In the rows, zero is written as 128.
Each row of numbers belongs to one of the elements below and depends on some of the facts about them. Some rows are named. Which element is each other row?

Known rows:
j_223: [133 133 104 117 119 108 152 146 153 123  85 177  90 144 107 122  92 115
 179 137 167 106 164 131 150 105 120 129 119 148]
j_851: [133 108  74 123 116 111 118 133 142 145 110 136 102 137 117 125 108 122
 139 154 132 104  86 119 144 179 155 122  83 147]
j_499: [129 131  94 122 132 112 120 142 145 136 110 135  93 149 130 135 124 150
 150 140 133 114 142 137 135 103 111 118 110 113]
j_996: [124  90  93 114 124 110 138 140 147 129  88 185 103 141  99 125 111 134
 151 142 148 107 128 134 147 133 120 121 108 109]
j_458: [151  89 100 123 116 104 130 135 143 106  96 164  91 136  99 119 107 130
 146 146 125  87 189 136 155  66 137 122 118  91]
j_471: [134  86  95 114 124 103 149 134 142 140 112 154  99 131 117 105  94 118
 136 136 136  93 140 127 126 153 134 120  97 119]
j_146: [138 166  90 121 114 118 127 136 156 140 107 108  92 132 113 117  87 103
 154 142 128 103 110 128 124 116 150 132  82 111]
j_227: [135 146  89 123 117 109 136 144 148 133  98 139  97 142 104 128  97 111
 162 147 139 103 160 130 135 110 127 125 102 116]
j_591: [145 139  85 118 116 113 132 137 153 160 115 134  97 135 133 112  93 121
 111 139 122  99  73 117 133 185 158 111  85 122]
j_72: [139 176  65 117 113 115 113 147 156 144 112 108 102 149  94 125  99 103
 153 138 124 110 174 127 136 147 129 114  85 106]
j_166: [142 135 111 122 122 117 153 124 156 142 123 125  92 130 130 100  91 132
 122 134 113  85  85 122 128 124 145 124 109 108]
j_350: [148 144  90 125 118 102 148 147 142 137  93 151  94 144 121 133 102 127
 159 152 150 107 119 126 154 120 140 120  99 142]
j_762: [149  93  96 130 115 113 125 138 148 134 102 148  89 136  99 134 104 122
 144 140 130  86 180 129 152  84 131 127 125 136]
j_272: [134  49  94 127 116 101 111 145 140 116 102 190  80 129 118 128 111 128
 126 141 126  89 169 129 138  84 132 122 123 126]
j_883: [133 154 107 119 121 120 141 118 156 119 120 119  99 134  91 109  97 135
 145 144 130  87  84 122 133 139 152 127 114 119]
j_359: [119 111  86 112 119 125 130 123 160 139 113 135 105 135  92  98  88 110
 160 136 145  98  90 123 138 176 136 134 102 152]
j_809: [141 134 123 131 122 109 175 128 151 127 114 143 112 133 113 112  98 130
 135 135 124  76  76 115 123 123 119 120 118 108]
j_472: [126 138  91 119 120 114 132 147 155 131  94 150  98 138 103 135 110 123
 129 143 139 108 129 132 135 123 121 124 100 108]

There are 2 kinds of fact about the elements: α, Λ.
j_102 (α j_458 j_708 j_548)
j_108 (α j_621 j_268 j_291) (Λ j_716)
j_118 (Λ j_851)
j_119 (Λ j_53)
j_126 (Λ j_356)
j_140 (α j_280) (Λ j_33)
j_141 (Λ j_9)
j_146 (α j_9 j_62 j_434)
j_160 (α j_579 j_809 j_621 j_307)
j_166 (Λ j_102)
j_183 (Λ j_378)
j_215 (α j_449 j_926 j_955)
j_22 (α j_317 j_523 j_326)
j_223 (Λ j_579)
j_227 (Λ j_237)
j_237 (α j_557 j_458 j_819 j_466)
j_249 (Λ j_689)
j_255 (α j_51 j_757 j_776 j_29 j_986) (Λ j_183)
j_264 (Λ j_776)
j_268 (Λ j_953)
j_272 (Λ j_621)
j_273 (Λ j_688)
j_280 (Λ j_255)
j_289 (α j_579 j_953 j_769 j_704 j_604 j_569) (Λ j_307)
j_291 (Λ j_604)
j_301 (α j_223)
j_307 (Λ j_757)
j_31 (Λ j_557)
j_321 (α j_118 j_109 j_246) (Λ j_301)
j_326 (Λ j_523)
j_328 (Λ j_246)
j_33 (α j_826 j_763 j_328) (Λ j_832)
j_338 (α j_989 j_499)
j_350 (Λ j_289)
j_355 (α j_953 j_461 j_900 j_423)
j_356 (Λ j_895)
j_359 (α j_51 j_523 j_376 j_223) (Λ j_394)
j_360 (Λ j_359)
j_365 (Λ j_631)
j_376 (Λ j_458)
j_378 (Λ j_273)
j_394 (Λ j_944)
j_425 (α j_762 j_210)
j_446 (α j_555 j_210)
j_452 (α j_573 j_895) (Λ j_530)
j_458 (Λ j_82)
j_461 (Λ j_51)
j_466 (Λ j_955)
j_471 (α j_365)
j_472 (Λ j_718)
j_491 (Λ j_529)
j_499 (Λ j_773)
j_51 (Λ j_146)
j_529 (α j_109 j_569) (Λ j_875)
j_530 (α j_365 j_757) (Λ j_991)
j_554 (Λ j_756)
j_555 (Λ j_696)
j_573 (Λ j_809)
j_590 (α j_394) (Λ j_719)
j_591 (α j_109 j_53 j_602) (Λ j_569)
j_598 (α j_913) (Λ j_264)
j_631 (α j_466)
j_650 (α j_575 j_769 j_776 j_651 j_719 j_287 j_31) (Λ j_602)
j_651 (Λ j_62)
j_688 (α j_555) (Λ j_346)
j_689 (Λ j_554)
j_696 (Λ j_945)
j_704 (Λ j_360)
j_716 (α j_621 j_704) (Λ j_769)
j_718 (α j_360 j_423) (Λ j_930)
j_719 (Λ j_119)
j_72 (α j_689 j_989 j_141 j_602 j_273) (Λ j_650)
j_756 (Λ j_319)
j_757 (Λ j_328)
j_762 (Λ j_819)
j_769 (Λ j_708)
j_773 (α j_819 j_313 j_264) (Λ j_108)
j_776 (Λ j_287)
j_789 (α j_394 j_985) (Λ j_590)
j_809 (Λ j_166)
j_82 (α j_151 j_651) (Λ j_914)
j_823 (α j_9 j_4)
j_832 (α j_996 j_757) (Λ j_962)
j_842 (α j_945 j_499) (Λ j_598)
j_851 (α j_575 j_350 j_109) (Λ j_87)
j_86 (α j_769 j_210)
j_87 (α j_640 j_499 j_183 j_719 j_328)
j_875 (α j_944) (Λ j_967)
j_895 (Λ j_591)
j_913 (Λ j_280)
j_914 (α j_272 j_458) (Λ j_31)
j_926 (Λ j_883)
j_930 (α j_602) (Λ j_491)
j_937 (α j_491 j_53 j_986) (Λ j_575)
j_941 (α j_272 j_708 j_651 j_762) (Λ j_762)
j_945 (Λ j_573)
j_953 (Λ j_140)
j_955 (Λ j_842)
j_962 (α j_249)
j_967 (α j_555 j_378 j_273 j_29)
j_989 (Λ j_704)
j_991 (α j_557 j_757 j_955 j_719) (Λ j_926)
j_996 (Λ j_922)

Rows to name:
No name comes twice in this set of rows, the named rows included.
[157  96 112 128 117 122 138 119 153 134 113 120  89 126 101 110  97 135
 137 138 114  74 135 128 156  84 150 127 123 120] : j_708
[148  56  94 123 118 123 129 114 155 143 123 116  93 115 107  91  91 123
 111 133  94  74  87 125 133 127 155 122  95  96] : j_102
[142 163 112 119 120 110 172 133 145 125 113 148  94 142 127 129 109 151
 134 159 143  90 119 122 153 161 171 117 112 160] : j_109
[153 212 103 119 117 111 154 141 158 126 112 127  90 149 120 126 100 143
 144 141 130  96 140 128 155 122 145 112 121 127] : j_602
[144 177 113 117 123 124 154 134 166 145 108 143  97 134 127 116 101 159
 114 140 131  95  62 127 160 149 149 117 112 123] : j_53
[154 158 119 123 121 115 165 128 154 143 116 141  87 129 152 105  93 152
 117 141 123  88  47 117 138 141 162 118 110 132] : j_246
[137 104 105 113 124 105 162 139 148 147 109 184  91 139 132 114  96 136
 133 136 145  90 155 127 142 155 137 115 113 149] : j_986
[140 117  92 115 119 133 131 125 165 163 136  93 102 130 107  93  84 122
 105 119  98  81  88 120 132 158 128 117 112 118] : j_967
[142  67 103 127 126 120 134 117 141 137 117 129  95 135 114 115 108 146
 149 143 132  86  86 121 154 141 148 127 115 164] : j_31
[145 107  94 121 116 100 131 136 140 117  91 172  89 139  89 123 105 123
 163 150 135  97 189 137 148  90 137 120 110  86] : j_466
[134 131 111 119 121 114 153 119 155 101 116 144  95 133  87 103 104 141
 139 147 115  81 114 128 142 121 153 123 125  88] : j_264

Now the same elements, written a new way:
Known rows:
j_819: [103 132 134 127 136 131 125 131 130 130 128 132 130 125 151 133 129 139
 133 126 128 125 127 130 120 125 133 126 126 137 129 129 122 121 129 140
 129 121 127 124 122 127 137 123 117 126 126 130 122]
j_773: [115 133 133 129 121 127 111 129 132 134 130 126 126 124 157 132 128 140
 133 122 120 121 129 125 127 128 138 128 135 139 107 126 116 130 129 129
 125 124 134 121 122 122 132 115 122 115 126 130 124]
j_557: [100 130 142 126 141 139 141 117 120 128 129 131 107  86  66 130 128 126
 130 130 137 125 128 135 118 123 129 133 116 135 159 132 117 117 124 145
 130 123 108 144 114 130 133 142 120 130 131 145 112]
j_291: [133 131 124 129 141 123 119 146 135 130 136 130 147 150 184 135 135 145
 128 123 126 126 127 127 122 126 135 127 137 131 108 132 131 126 132 132
 128 115 142 112 124 126 140 110 126 124 123 122 133]
j_360: [121 131 131 128 141 133 129 138 130 130 133 131 133 124 144 131 135 137
 125 126 131 125 127 129 120 125 133 132 125 129 130 130 131 122 129 136
 125 118 126 127 122 127 135 125 122 129 126 129 125]
j_491: [117 130 133 127 141 136 133 130 126 130 132 131 123 114 115 131 134 133
 124 127 132 125 127 130 117 123 131 132 122 129 141 130 127 118 125 138
 127 119 120 128 121 127 134 131 122 134 127 130 121]
j_225: [120 133 130 129 142 131 131 138 128 130 132 130 133 135 151 136 136 136
 119 128 129 126 125 129 123 128 132 138 134 130 137 123 131 127 130 139
 125 125 122 133 126 125 140 122 124 129 126 131 123]
j_22: [107 135 132 130 128 139 126 129 127 143 131 119 125 123 146 130 130 136
 112 124 123 124 128 121 124 135 136 145 130 125 133 116 120 129 124 125
 114 119 124 127 131 117 134 125 133 104 125 140 120]
j_166: [112 131 140 126 143 141 146 125 120 129 132 133 110  88  67 128 131 124
 120 129 137 126 128 134 117 122 130 133 113 131 161 128 123 116 123 140
 127 120 104 142 117 130 131 145 122 134 131 145 114]
j_809: [119 130 134 127 146 137 144 130 124 129 135 131 117  99  91 131 133 129
 124 126 134 127 127 136 118 124 132 131 119 133 151 129 124 121 125 136
 127 118 112 134 116 129 133 137 126 130 129 147 117]
j_842: [112 128 130 131 126 141  97 138 133 121 129 113 125 101 134 126 141 138
 106 122 124 122 128 131 126 119 138 149 114 135 116 133 133 143 122 109
 120 135 131 152 118 132 129 117 119 131 126 158 122]
j_72: [118 126 125 130 113 125  99 135 138 127 127 121 123 149 168 130 134 132
 122 115 112 114 127 120 118 122 136 132 132 141 103 123 124 141 127 118
 123 130 148 120 133 122 133 103 115 143 118 134 131]
j_602: [108 126 130 127 130 127 121 126 127 126 129 134 123 138 135 132 135 123
 124 121 122 119 126 125 114 122 132 128 126 135 135 124 121 123 124 135
 127 124 130 123 129 124 133 118 115 156 119 126 126]
j_140: [128 133 133 129 124 132 121 129 131 133 133 123 121 113 122 128 132 136
 122 123 124 123 129 126 125 128 136 133 130 133 119 124 122 128 125 125
 122 120 127 127 122 123 128 122 129 120 128 133 123]
j_350: [133 132 126 129 134 123 116 139 133 130 133 134 149 150 186 134 138 144
 123 127 125 126 127 125 124 127 133 130 136 125 109 132 135 121 129 135
 127 118 140 113 127 125 137 111 124 135 122 107 132]
j_272: [115 135 129 129 131 124 107 141 131 132 128 135 152 144 210 133 134 149
 132 129 125 129 127 126 128 127 135 124 135 132 106 133 128 120 130 142
 128 124 141 115 123 126 139 113 118 123 125 110 128]
j_590: [175 135 155 126 134 132 120 139 145 131 130 137 119 113 170 131 130 150
 145 120 125 113 128 119 137 133 146 135 139 134 103  98 145 133 148 126
 113 122 120 147 117 122 116 123 134 127 122  96 135]
j_9: [123 131 129 129 140 131 121 140 133 131 132 130 140 137 174 133 133 143
 126 125 128 125 128 127 120 125 134 131 129 128 119 130 132 123 130 134
 125 116 133 120 125 125 136 119 123 128 123 123 129]

Which element is each row?
No name comes twice in this set of rows, the named rows included.
[105 128 129 131 128 139  98 140 133 121 126 109 123 116 143 131 144 135
 100 120 122 120 126 131 126 124 138 152 118 138 126 124 132 149 122 109
 118 142 129 161 122 129 134 113 118 132 124 170 119] : j_338
[ 79 135 138 129 113 124  99 121 129 135 121 127 124 123 173 134 120 143
 154 123 117 122 128 128 129 130 138 120 136 154 104 127  97 130 129 140
 131 128 136 120 118 122 134 112 113 102 129 134 118] : j_237
[110 131 139 127 141 143 145 119 120 128 133 130 112  87  54 127 134 126
 118 132 139 127 128 133 118 123 129 137 115 127 160 130 124 115 121 140
 126 120 105 143 117 130 130 144 125 132 132 140 113] : j_776
[102 130 144 124 148 149 160 117 115 128 132 132  96  67  14 127 131 117
 118 129 140 125 128 139 115 121 129 135 106 134 185 128 118 114 121 142
 126 121  89 154 112 132 128 159 122 138 134 156 106] : j_346
[145 130 123 129 143 127 143 136 130 135 148 121 117 101  65 134 126 128
 128 113 123 128 129 141 125 129 140 125 136 146 124 129 113 140 125 109
 127 111 112 120 108 125 128 130 143 105 132 178 121] : j_716
[146 133 121 130 143 123 138 141 131 136 146 120 126 123 101 137 130 131
 123 114 121 128 127 138 130 133 140 130 146 143 123 123 115 146 127 114
 125 118 116 124 115 122 135 121 143 105 129 173 122] : j_160
[158 135 122 133 118 126 129 157 140 134 132 126 122 153 179 127 131 143
 117 122 126 109 128 123 113 114 130 117 139 140 106 127 147 122 141 140
 125 127 149 104 139 126 148 112 109 132 124 118 135] : j_555
[164 144 126 134 103 132 127 142 126 139 136 126 127 115 122 124 140 139
  92 132 124 120 128 130 141 126 136 127 143 136 117 127 146 123 127 133
 118 141 116 134 128 126 134 130 123 120 137 131 118] : j_425
[120 142 130 132 104 126  93 133 127 138 127 131 153 128 201 128 134 152
 119 132 119 128 129 125 144 130 140 124 137 136  89 134 127 121 124 133
 123 132 135 120 120 125 130 116 121 109 133 109 120] : j_941
[111 130 135 127 143 141 133 130 124 126 132 128 118  96  99 129 136 131
 117 129 135 125 128 134 119 122 132 138 112 130 149 133 130 123 123 134
 126 123 113 145 117 131 132 137 120 135 129 143 117] : j_328
[152 132 157 123 154 141 146 134 133 128 128 142 108  92 108 131 130 138
 141 125 136 117 127 128 127 129 139 136 122 134 145 103 143 121 145 140
 117 119 102 160 115 129 120 144 127 140 127 110 124] : j_394
[126 130 133 127 141 134 143 124 120 130 137 136 123 103  76 130 135 125
 119 129 132 130 127 134 123 124 132 131 123 129 150 131 125 115 122 136
 127 117 106 133 117 128 129 139 130 141 129 135 118] : j_569
[130 136 128 130 128 129 120 142 129 132 133 134 145 132 175 131 138 146
 117 131 130 127 128 128 129 123 133 126 132 129 113 134 140 117 129 139
 126 125 131 121 123 128 137 122 120 129 129 111 126] : j_762
[ 77 138 141 129 112 133 109 116 121 138 121 130 119  96 134 130 123 136
 140 128 121 125 128 130 133 129 138 122 126 150 126 130 102 124 122 140
 127 129 116 131 115 125 128 131 114 109 134 142 109] : j_914

